Each row has a class, written as a number after it.
[ 18 -32  12  34  -4 -21 -60   4  29  10  18  15  28  17  27  24  32  34
   4  -3 -27 -18  -8   0  12  38  22  -9  26  42  26   9  -4 -60  -6 -16
   8]
7
[  21  -44  -37    0  -19    9   19   33   25   11   31   23  -78    5
   -1  -26   -1    2  -21  -14   34  -60 -105    7    0    0  -28   -7
   41   48  -17  -11   20  -40  -31  -27  -12]
7
[-11 -22 -22  29  29 -40  21   8 -80  16 -59 -81  29 -82 -37  48  14  11
 -90 -28  34 -77 -29 -35  33   7 -19   3  61  12 -68  58  12 -59 -21 -24
 -44]
5
[ 33   1  45   8   8 -43   4 -30 -15 -12  52 -47 -72 -35 -12  48 -15 -14
 -39  -5   6 -91  10 -29  22  10  -9   6  68  39 -49 -24  36 -32   6 -25
 -42]
10
[ -9 -24   8  38  16 -23 -66 -13  21  15   3   0  66  21  19  43  28  26
  -8 -20 -22  -3   5  -3  28  11  21  -8  17  24  22  23  -9 -70  -7   0
   2]
5
[ 10 -18  13  42  17 -29 -59   3  11  33   2  -5  34  13  25  40  33  32
  13  -5 -21 -19  14  -7  21  23  41 -13  23  19  31  17 -10 -56  13   0
  13]
6
[  3 -37  14  37  16 -23 -68  -1   9   1  -6  23  57   9  10  37  26  28
 -12 -13  -4 -13 -15  -4  26  12  25   1  36  34  31  36 -19 -63  -8  -4
  -8]
9
[  7   2  -3  29   5 -44 -10 -58 -32  -9 -14  21  -8 -49  -7  12  -7  16
 -65  32 -26  14   7 -14  50  -1  29 -19  13  29 -36   4  -5   8  13  10
 -12]
2
[ 21  33  10 -24  20 -16   0  -9 -68  39   6 -31 -44 -78 -57  66  20  57
 -22 -22 -19 -84 -17 -20  14 -10  -5 -44  34  54 -57  13  13 -47  27   6
 -10]
0
[-25 -17  16  27  -2 -35 -27  -1 -68  29 -66  26 -11  29  45  15 -58 -13
   8 -20  53 -26 -22  25   7  36 -10  40  73 -27   5  37  57 -67  17  -9
  13]
0
[ -9   1  -5  40   6 -34 -12 -53 -47  20 -10  12 -11 -49  -6   6 -17  24
 -46  59 -11 -15   3 -16  21  -6  35   5  11  21 -45  13   0   7  11   1
  -5]
6
[ 35 -77  13  17 -77  -5 -36   6   4  27  68 114 -13  49  -2  -7  -3   3
  -6  19 -52  26 -68  45  15  -8 -45  14  14  49  20 -60  59 -40 -39 -10
   2]
11
[  4   7   5  32  -7 -27   5 -74 -51   4  -5 -30 -16 -60   6  13 -21  25
 -59  10   2 -18 -18 -10  20 -14  14 -12  29  26 -38  18  10  12  -3  16
 -28]
4
[ 22 -25   4  35  11 -19 -44   4  26  12  -3  -5  41  12  17  33  23  32
   0  -4 -32 -22  -6 -10  30   7  25 -19   4  32  25  10 -19 -36   5  -1
  -7]
8
[-36  26  15  34 -30   6 -29 -25  59  -2 -74  49   2  74   8 -64   3  12
  48 -33 -68  -2 -73  39 -54  12  34   1  50  46  -6 -25   5   2 -37 -26
  46]
7
[ 52 -36  11  14 -67  41 -12  11 -45  15  28   1 -64  10  69  17  -8 -11
 -11  21  18 -55 -35   2  14  54 -21 -18  47  56  36 -27  37 -13 -36   7
  27]
4
[-15 -15 -16  25   3 -40  -3 -34 -54 -11  35  -9  21 -37 -53  49  19  32
 -19   3 -17 -40 -10 -13  21 -13 -29 -11  41 -20 -58 -19  39 -39 -19 -19
 -57]
12
[ 37  90  41   9 -25  28  30  34 -36  -7  74  10   4 -53  18  55  28 -27
   0  33   4 -99  28   2 -36  29 -73 -21  81  70 -20 -35  74 -38 -22  -6
  10]
12
[ 20  14  46  16 -24 -60 -50 -55 -51  49 -12 -57 -43 -31 -33  68  51  29
 -31  17 -92 -72  10  -8  11  13  23  -2  56  35 -55 -63  47  -6 -14  -8
 -12]
12
[ 10 -18  11  36   6 -17 -54   7  21  24   1   4  28  18  25  25  26  23
   2  -9 -17 -25   1   0  15  26  36  -4  32  29  37  23 -21 -54   5  -1
  21]
6
[  1  29  -6  33   7 -15  10 -38 -23  -5  22   7  -4 -36  -2   5 -10  15
 -55  27  -9 -26  18  -1  15   0  25  -8  25  13 -29   5   2  22  11  10
   2]
6
[-34 -32 -17   0 -10 -23 -68 -56 -59  54  -8  56  -6  30 -28  35 -34  20
  67  -5 -92  32 -33  21  30 -42  16 -23 -64 -64  25 -14  84 -32  13  47
 -18]
11
[-10 -16 -30  23 -21   3  32 -62 -65   3 -17  33   3 -18  14 -14 -55   1
 -69  13  41 -98 -20  11  12 -20  -3  36  58 -22 -47  -2  67 -25  13   8
 -18]
1
[  0 -26   8  36  19 -20 -55   7  14  20   1  -1  55   6  17  32  28  25
   2 -12 -11 -30  10  -7  19  22  29  -7  30  11  27  31 -14 -60   5  -8
  10]
6
[ -41   -5   -8  -30   -5    5  -37   49   25   91  -11   44  -35   53
   -9   20  -37  -14   89 -111  -44  -19  -25   57   10  -13  -17   26
  -21    0   77   -8   25  -94  -15   46    9]
2
[-11  20 -18  52  12 -32   9 -55 -41   9   0  15   5 -45  -1  -1 -16  26
 -53  38 -14  -9   4  -5  22 -16  36 -10  17   8 -41   8   3  15  13  15
  -7]
6
[-10   7  -8  40   6 -30  -8 -62 -48  -5   8  13  -6 -45  -3  10 -21  15
 -42  28 -18 -24   9   3  32 -14   3 -20  29  -4 -45   2 -10  21  -4  12
 -17]
10
[ -8  10  -6  25  15 -21  -1 -51 -23 -26  13  12  21 -44  -3   7 -14  20
 -70  25  25 -14  20 -17  16 -10   4  -9  31   6 -53  22   9   7   0  -4
 -30]
1
[-31  10  17   7  12  17  -5 -10 -11  -4  28  31  50  14  11  34 -11   7
  72 -22  37 -44 -21  -6  -9 -33 -43   7  24 -58  34  22  30 -46 -16  18
 -44]
8
[  1 -14  25  35  13 -22 -50   3   6  30  11   5  28  15  28  38  24  29
  19 -21 -18 -20  11  -8  21  18  31 -12  26   1  39  11 -10 -54  10   9
  10]
6
[ 11  -9   8  22   9 -14 -64  -4  12   2  10   0  53   7  29  35  14  31
   5  -7 -21 -24   6  -2  23  14  27 -23  17  32  29  26   5 -50  10   4
   7]
4
[  1  -7  15  35  12 -19 -47 -15  18   5 -13   2  46   3  22  34  19  15
  -3 -24 -16 -28  16  -9  36  20  30  -7  29  34  25  11 -19 -61   7  10
   5]
2
[  8 -26  14  25   4 -16 -60  -4   8  12   0 -15  43   8  32  35  14  25
  14 -13 -12 -15  -6  -2  18  15  20 -17  22  22  34  25  -1 -51   2   2
   4]
4
[ 14 -19   3  26  10 -17 -48  12  30   7  24   3  34   5  25  32  35  32
 -10   5   2  -7   5   0  20  32  16 -20  22  30  24  11  -8 -59   3  -5
  12]
12
[ 15 -35  28  25   8 -33 -59  -6   5   9 -12  -5  32  11  29  37  15  31
   5  -8   5  -7   4 -10  30  23  32 -14  35  23  24  21 -24 -57   8  -2
  -1]
10
[-30 -63  17 -36 -37 -19 -56  11 -17  29 -66 -35 -14  61 -34   0  57 -13
  58 -31 -39  82 -51 -12  -4  17   5  -8 -31 -59  26  19   9 -17 -27  -5
 -10]
12
[-18  21 -22  49  23 -33   8 -71 -24 -13  -5  15  -4 -48 -22  -3  -7  33
 -50  28 -12  -2   5 -22  43 -19  26 -15   6  24 -64  -2 -19  16   7  11
 -26]
2
[ -3  18 -20  41  12 -23   9 -41  -3 -25   5  37  17 -34   1 -13 -12   9
 -62  43   8   2  13  -8  33   0  21  -4  17  42 -44   6  -3   6   5   1
  -5]
2
[-14   3  -3  35  19 -48   2 -65 -59  -2  -8 -13  -4 -61  -2  15 -19  25
 -68  17   7  28  10 -16  36 -12  11 -25  13 -12 -52  20 -15  28  10   9
 -18]
0
[  8  10  42 -71   8  38   0  -2  23  -8  63  33 -23  -7 -47  33  26  41
  23 -56  40 -19 -61  28 -25 -23 -22 -29  66  -6  23  27  -2 -31   6  26
  -6]
9
[  7 -23  31  10 -44   6 -14   8 -60  11 -27 -84 -42  14  35  55 -26 -36
  -3 -43  21  23  -5 -22  27  39  16 -29   4 -11   7 -37  48  34   8  23
  -8]
6
[ -7  30 -26  42  31 -22  -6 -52 -28 -27  13  20  -6 -46  -6   7 -21  11
 -73  39   4 -16  -1 -13  36 -23  29 -16  14  33 -48  17  -4  21   4  13
 -27]
9
[ -6   7 -20  45  28 -40  -1 -47 -25 -11 -13 -11 -14 -41 -17   7 -23  23
 -57  29 -21  -7  -5 -15  42 -10  18 -22   4  15 -65  15 -12  31  12  -4
 -35]
8
[ -6   8   7  34  12 -26   2 -65 -22   4  12 -11   5 -44 -13  18  10  34
 -61  29   1  11  -4 -17  22 -12  12 -12  19  32 -59  11 -13  -5   3   3
 -19]
5
[  4 -21  12  29  10 -20 -61   4  21  10  21   5  31  -8  17  37  30  37
   0 -23 -18 -27 -12  -8  20  22  10 -20  22  29  24  24 -18 -61  -5  -3
  -7]
7
[  2  -4  -5  40   3  -9  15 -63 -21 -16  22  23  -6 -43  -1  -1 -13  28
 -53  32  23 -14 -13 -10   7 -18  -8 -14  32   4 -47   1   7  18   0   3
 -21]
1
[  5  19 -23  23  18 -29   0 -52 -31 -22   2   6  14 -41 -10  -5 -25  20
 -80  41  18   5   0  -2  28 -10  16  -6  20  29 -55  43   0  -7   9  -3
 -27]
11
[ 15 -27   7  25   9 -17 -47   7  30   5  -3   2  53  15  10  31  21  25
  -5 -17 -21 -14 -10  -1  27   7  16  -9   8  23  30  30 -15 -40   4   0
 -11]
8
[-48 -88   7 -23 -27  -5 -37   6 -58 -13   3  66  49  -2 -32   0 -30 -33
 -57 -56  18 -13 -25  10  33  17 -55  43  22 -58  20 108  37 -93   4   6
 -35]
1
[  3 -26  12  28  15 -11 -56  -5  19   7 -16  15  39   7  23  32  16  37
  -3  -8  -7 -24   3  -7  21  27  26  -6  24  35  26  21  -8 -75   6   6
   3]
3
[  4 -27  14  36  13 -30 -63  10  16   6  -7   3  41  19  32  27  16  22
 -19 -21   0 -10   6  -6  26  32  25  -7  32  36  28  30 -15 -59  -1 -12
  20]
0
[ -7 -12 -11  34   3 -30 -15 -62 -41  -3  -8  20  10 -48 -11  12 -14  22
 -51  37   1   7 -13 -16  23 -32   2 -16   6   7 -50  17  -1   3  13   5
 -33]
1
[  3 -18  17  30  17 -17 -57  -9  13  17 -21   1  23   5  20  38  21  37
  -1 -19  -7 -30   3  -4  21  23  17  -4  33  36  18  17 -19 -74   2   4
  -5]
3
[ -8  17 -17  33  13 -12   3 -59 -21  -8 -15   9 -20 -41   3  -3 -25  26
 -63  41  21 -15   0 -12  21  -6  20   3  10  37 -55   3   2   9   6  13
 -22]
3
[ 10 -30  13  22   3 -28 -71   4  21   8  17   2  32   3  11  40  34  35
   0 -19 -32 -23 -10  -8  22  24  18 -14  20  33  28  21 -17 -65  -5  -9
  -8]
7
[ -92   -8   31   21   24  -59  -30  -37  -10   25  -43   -7   -6   57
    5  -12  -67  -24    2 -109  -61  -15   17    6   31    7   51   17
   27  -43   -6   13   47  -81   17   13   -6]
0
[ -6  25 -27  21  18 -41 -15 -50 -35 -12   7  -6  -3 -56 -21  14   0  41
 -60  36 -16  -9   2 -17  25  -1  34 -18   6  30 -49  40 -12  -4   8   5
 -32]
7
[-15  12 -11  48  12 -33   1 -59 -37 -11  13  -1 -28 -47  -6   1 -45  17
 -88  10  14 -35   4 -11  31   2  10  13  30  49 -55  21  -7   0  -5  -2
 -15]
0
[-37  30  55  -1  25 -30 -29   4  81  42   1 -34 -36  25 -18  29  15   4
  67 -84  30 -37 -48   9 -17 -53 -33  28  65  16 -24 -54 -28 -23 -35 -12
 -38]
2
[-27  24  -5  28  35 -50  -2 -45 -49   4  -2 -24  -6 -66 -28  25 -12  17
 -56  -7 -18 -20   4 -18  32 -30   1 -26  16  -9 -56  21  -7   8   6   9
 -26]
0
[-13 -26  10  34  14 -32 -71   5   4  12  -7   4  50  22  23  35  15  22
 -10 -41 -13 -16   7  -3  35  19  17  -7  26  17  29  33 -20 -69   2  -2
   8]
0
[-12 -42 -54  22  -2 -38 -40  -3   7  12  13  39  10  35 -24  11   2 -39
   3 -13 -55 -69 -15  27  50 -36 -31  35   5 -29 -11 -35  20 -43  -2 -15
 -27]
2
[ 17 -31  11  26  16 -20 -50   2  25  14 -15  -3  42   8  17  33  18  37
  -1 -15 -15 -19 -15 -11  29   9  27 -14  11  32  28  29 -22 -51   5  -2
 -11]
8
[  6 -27   3  35  15 -18 -53   6  30   6 -16   2  60  25  17  27  16  22
   5 -19 -24 -26  -9  -4  28  10  22 -10   9  24  23  25 -10 -49   8  -6
  -8]
8
[-14   8   1  30   7 -27  10 -56 -31  -8 -20  -2  -6 -55  -4   8 -20   7
 -51  13  -2  -1   1 -22  39 -11  20  -8  12  13 -26   8 -18   8   2  22
 -17]
2
[  0  28  21 -16   0 -25 -56  20  41  36  20  97  70  36  15  21  59  42
  64  -3 -47  10 -13  53 -35 -14  -4 -22  58  -7  62  -4  41 -80 -36   2
  30]
12
[-12  -3 -21  44  -7 -39 -25 -55 -44 -13  -2  35   8 -36  -5  -1 -10  32
 -59  47 -44   9  -6  -7  31   9  33 -21   3  26 -44  13  15   7   2   3
 -14]
7
[ 20 -30  23  10  -4 -18 -64   7   2  13  10  -7  26  -1  26  38  18  36
  -7  -5  -6  -2  -5  -3  23  29  21 -18  23  43  34  34  -5 -50   0   2
   7]
4
[ -6  24   2  34   9 -31  13 -63 -33 -22   1  16 -10 -50   0   6 -30   3
 -59  35  -2  -7  23 -20  41  -2  19   0  16  23 -43  -4  -2  12  15  12
 -17]
2
[-14  16 -12  15  13 -20   0 -66 -22 -21 -17  16 -16 -29  -6 -11 -19  28
 -65  25  11  31   6  -4  22   2  27  -9  11  13 -45  26  -7  11  10  18
 -23]
3
[  9 -39  16  24  10 -23 -68   1  22  17 -12   5  52  16  19  37  32  28
   5 -18  -3 -14  -5 -11  12   8  17 -10  27  15  30  29  -2 -72   0  -5
  -6]
1
[  4 -21  13  35  10 -23 -63   2  19  22   6  14  51  16  21  34  26  25
  10 -15 -21 -23   5   3  18  14  27  -3  32  15  37  23 -21 -63   7  -3
  11]
6
[ -5 -29  11  36  14 -10 -60  -2  12  13 -22  12  28   8  22  32  10  36
   4  -5 -11 -20   0 -17  27  27  30  -9   8  39  23  13  -5 -74   6   9
   0]
3
[ -1  49  26 -18  -5 -20 -68 -89 -60  44 -13 -44  23  -5 -35  83  60  33
  28  -7 -60 -38  27 -24   1 -20  28  -1   3  30 -13  37  16 -79   8  29
 -40]
5
[  8 -27  14  20   6 -19 -62   7  20  16   6  16  38  10  20  37  19  22
  -4 -18  -6  -7  -4  -8  18   3  17 -15  13  24  39  29   3 -66   6  12
  -4]
1
[ -6  10 -12  37   8 -24   3 -64 -28 -13  18 -12 -33 -56 -10   5  -7  30
 -77  28  -6 -14  -4  -4  32   7  11 -25  25  16 -58   0 -22  18  11   7
 -10]
12
[-109   18  -25   38   45  -32  -26  -55    5  -37   -6   -1  -16   53
  -10  -37  -55  -30    9  -31    4  -18  -25   -4   53  -58   23  -26
    7  -88  -88  -15    0   25   46   18  -42]
10
[-25  17  -4  40  13 -13  -4 -65 -17   0  27  15  -5 -41  -8   4  -5  24
 -63  25 -10  -6  -9  -1  30 -24  -7 -16  19  23 -60   2 -34  10  -4  11
 -11]
5
[ -9  44   2  28  14 -27   5 -68 -20  15  -4 -17 -16 -30  10  -6   6  25
 -44  39   2   3  12 -17  12 -21  60 -17  15   5 -37  10 -14  32  20  27
  -5]
6
[ 15 -25  25  12  24 -26 -58   4  37  15 -14 -15  39   5  12  39  26  36
  -5 -36 -13 -18 -11 -10  26  11  28 -12  19  27  40  48 -32 -57   3   1
 -12]
8
[ -8   8  -9  -5  19  10   5 -18  40  38  82  92 -12  25  -7 -24  42  21
  50  28   3  14 -20  26 -27 -31 -53   5   7 -19 -14  -2  17 -34 -33 -16
  -2]
5
[ 14 -25  16  35   8 -28 -56  -9  22  11  -6   7  45   9  22  38  33  16
   5 -15 -14  -4  15  -9  37  22  18  -6  22  32  24   5 -17 -56   2  -3
  -1]
2
